[[114 130 118 120 133 129 121]
 [124 104 140 132 126 118 153]]
->
[[124 104 140 132 126 118 153]
 [114 130 118 120 133 129 121]]

[[151 117 104 105 148]
 [131 104 113 152 154]
 [116 151 121 152 119]
 [153 153 128 119 126]
 [144 142 120 116 104]
 [124 103 142 137 112]]
->
[[124 103 142 137 112]
 [131 104 113 152 154]
 [151 117 104 105 148]
 [144 142 120 116 104]
 [116 151 121 152 119]
 [153 153 128 119 126]]

[[113 138 138 122 149 123 127 115 131 133 138 139 122 120 122]
 [128 121 122 122 116 131 136 134 105 116 133 144 127 128 122]
 [128 126 131 132 123 120 120 131 142 135 127 113 129 128 130]
 [116 118 125 127 152 121 114 140 135 125 136 130 121 128 128]
 [125 125 121 110 129 132 130 113 125 117 126 113 125 140 119]]
->
[[116 118 125 127 152 121 114 140 135 125 136 130 121 128 128]
 [128 121 122 122 116 131 136 134 105 116 133 144 127 128 122]
 [125 125 121 110 129 132 130 113 125 117 126 113 125 140 119]
 [128 126 131 132 123 120 120 131 142 135 127 113 129 128 130]
 [113 138 138 122 149 123 127 115 131 133 138 139 122 120 122]]

[[125 104 124 151 125 119 137 140 131]
 [119 116 115 123 140 124 126 131 128]
 [119 108 128 142 131 133 138 129 121]
 [127 109 121 139 124 117 129 138 133]
 [118 118 122 127 131 133 129 128 122]
 [116 111 111 121 132 127 127 130 124]
 [129 125 127 131 118 126 128 130 129]
 [127 128 126 128 121 127 128 129 128]]
->
[[125 104 124 151 125 119 137 140 131]
 [119 108 128 142 131 133 138 129 121]
 [127 109 121 139 124 117 129 138 133]
 [116 111 111 121 132 127 127 130 124]
 [119 116 115 123 140 124 126 131 128]
 [118 118 122 127 131 133 129 128 122]
 [129 125 127 131 118 126 128 130 129]
 [127 128 126 128 121 127 128 129 128]]

[[131 137 128 122 138]
 [124 132 119 107 114]]
->
[[124 132 119 107 114]
 [131 137 128 122 138]]

[[126 129 120 127 111 131 107 122 130 121 136 135 133 125]
 [104 111 131 139 119 120 113 144 121 118 126 125 119 138]]
->
[[104 111 131 139 119 120 113 144 121 118 126 125 119 138]
 [126 129 120 127 111 131 107 122 130 121 136 135 133 125]]

[[106 134 144 114]
 [143 122 115 129]
 [119 141 153 126]
 [146 120 125 135]
 [154 135 140 123]]
->
[[146 120 125 135]
 [143 122 115 129]
 [106 134 144 114]
 [154 135 140 123]
 [119 141 153 126]]
---
[[122 152 136 142 140 136 114 121 132 122 126 140 130]
 [141 127 117 129 130 105 143 126 128 106 122 120 133]
 [134 123 136 116 104 126 111 140 139 143 119 112 126]]
->
[[140 130 122 152 136 142 140 136 114 121 132 122 126]
 [120 133 141 127 117 129 130 105 143 126 128 106 122]
 [112 126 134 123 136 116 104 126 111 140 139 143 119]]

[[127 120 134 118]
 [119 121 114 133]
 [131 141 124 122]
 [113 124 128 138]
 [108 113 120 135]
 [124 120 128 135]
 [120 127 138 144]
 [122 130 112 123]
 [124 112 128 123]
 [120 118 123 127]
 [141 138 139 102]
 [147 140 145 136]]
->
[[134 118 127 120]
 [114 133 119 121]
 [124 122 131 141]
 [128 138 113 124]
 [120 135 108 113]
 [128 135 124 120]
 [138 144 120 127]
 [112 123 122 130]
 [128 123 124 112]
 [123 127 120 118]
 [139 102 141 138]
 [145 136 147 140]]

[[107 130 135 125 127 130 120 127]
 [142 128 125 134 133 125 129 135]
 [119 119 127 122 136 112 122 118]
 [108 120 130 125 132 110 124 119]
 [118 120 122 124 135 111 119 115]
 [121 138 131 133 110 150 132 130]
 [114 135 136 127 128 144 122 131]
 [138 130 127 130 138 125 122 131]]
->
[[120 127 107 130 135 125 127 130]
 [129 135 142 128 125 134 133 125]
 [122 118 119 119 127 122 136 112]
 [124 119 108 120 130 125 132 110]
 [119 115 118 120 122 124 135 111]
 [132 130 121 138 131 133 110 150]
 [122 131 114 135 136 127 128 144]
 [122 131 138 130 127 130 138 125]]

[[129 123 138 119 113]
 [131 116 133 129 149]
 [114 132 124 116 122]
 [147 123 115 141 109]
 [122 139 148 113 119]
 [104 119 119 121 131]
 [135 123 130 113 115]
 [128 128 133 135 148]
 [128 138 124 144 117]]
->
[[119 113 129 123 138]
 [129 149 131 116 133]
 [116 122 114 132 124]
 [141 109 147 123 115]
 [113 119 122 139 148]
 [121 131 104 119 119]
 [113 115 135 123 130]
 [135 148 128 128 133]
 [144 117 128 138 124]]

[[125 128 131 131 125 129 129 124 127  99 138 113 132]
 [130 130 124 132 130 124 137 128 129 133 124 146 125]
 [128 126 122 123 135 111 129 110 132 128 127 133 127]
 [124 131 133 133 138 142 127 118 133 129 129 118 130]
 [127 129 128 132 134 117 129 125 123 124 124 123 130]
 [128 132 128 131 130 117 128 122 131 149 128 128 138]]
->
[[113 132 125 128 131 131 125 129 129 124 127  99 138]
 [146 125 130 130 124 132 130 124 137 128 129 133 124]
 [133 127 128 126 122 123 135 111 129 110 132 128 127]
 [118 130 124 131 133 133 138 142 127 118 133 129 129]
 [123 130 127 129 128 132 134 117 129 125 123 124 124]
 [128 138 128 132 128 131 130 117 128 122 131 149 128]]

[[121 132 122 139 139 130]
 [138 119 141 133 126 136]
 [125 120 105 119 132 104]
 [136 124 143 145 122 143]]
->
[[139 130 121 132 122 139]
 [126 136 138 119 141 133]
 [132 104 125 120 105 119]
 [122 143 136 124 143 145]]

[[150 133 112 144 141 126 115 120]
 [147 128 111 147 140 117 122 125]
 [146 132 107 145 141 119 123 124]
 [146 130 108 146 141 118 123 125]
 [147 128 111 147 140 117 121 125]
 [150 134 112 143 141 125 115 123]
 [148 129 112 146 140 118 119 124]
 [151 132 113 147 142 124 116 122]
 [149 131 112 145 140 119 118 124]
 [151 133 112 144 140 126 115 120]
 [151 133 112 145 142 125 116 123]]
->
[[115 120 150 133 112 144 141 126]
 [122 125 147 128 111 147 140 117]
 [123 124 146 132 107 145 141 119]
 [123 125 146 130 108 146 141 118]
 [121 125 147 128 111 147 140 117]
 [115 123 150 134 112 143 141 125]
 [119 124 148 129 112 146 140 118]
 [116 122 151 132 113 147 142 124]
 [118 124 149 131 112 145 140 119]
 [115 120 151 133 112 144 140 126]
 [116 123 151 133 112 145 142 125]]

[[130 127 135 116 131 139 125 124 132]
 [151 133 139 137 145 126 155 117 120]
 [113 144 112 112 117 122 111 144 120]]
->
[[124 132 130 127 135 116 131 139 125]
 [117 120 151 133 139 137 145 126 155]
 [144 120 113 144 112 112 117 122 111]]
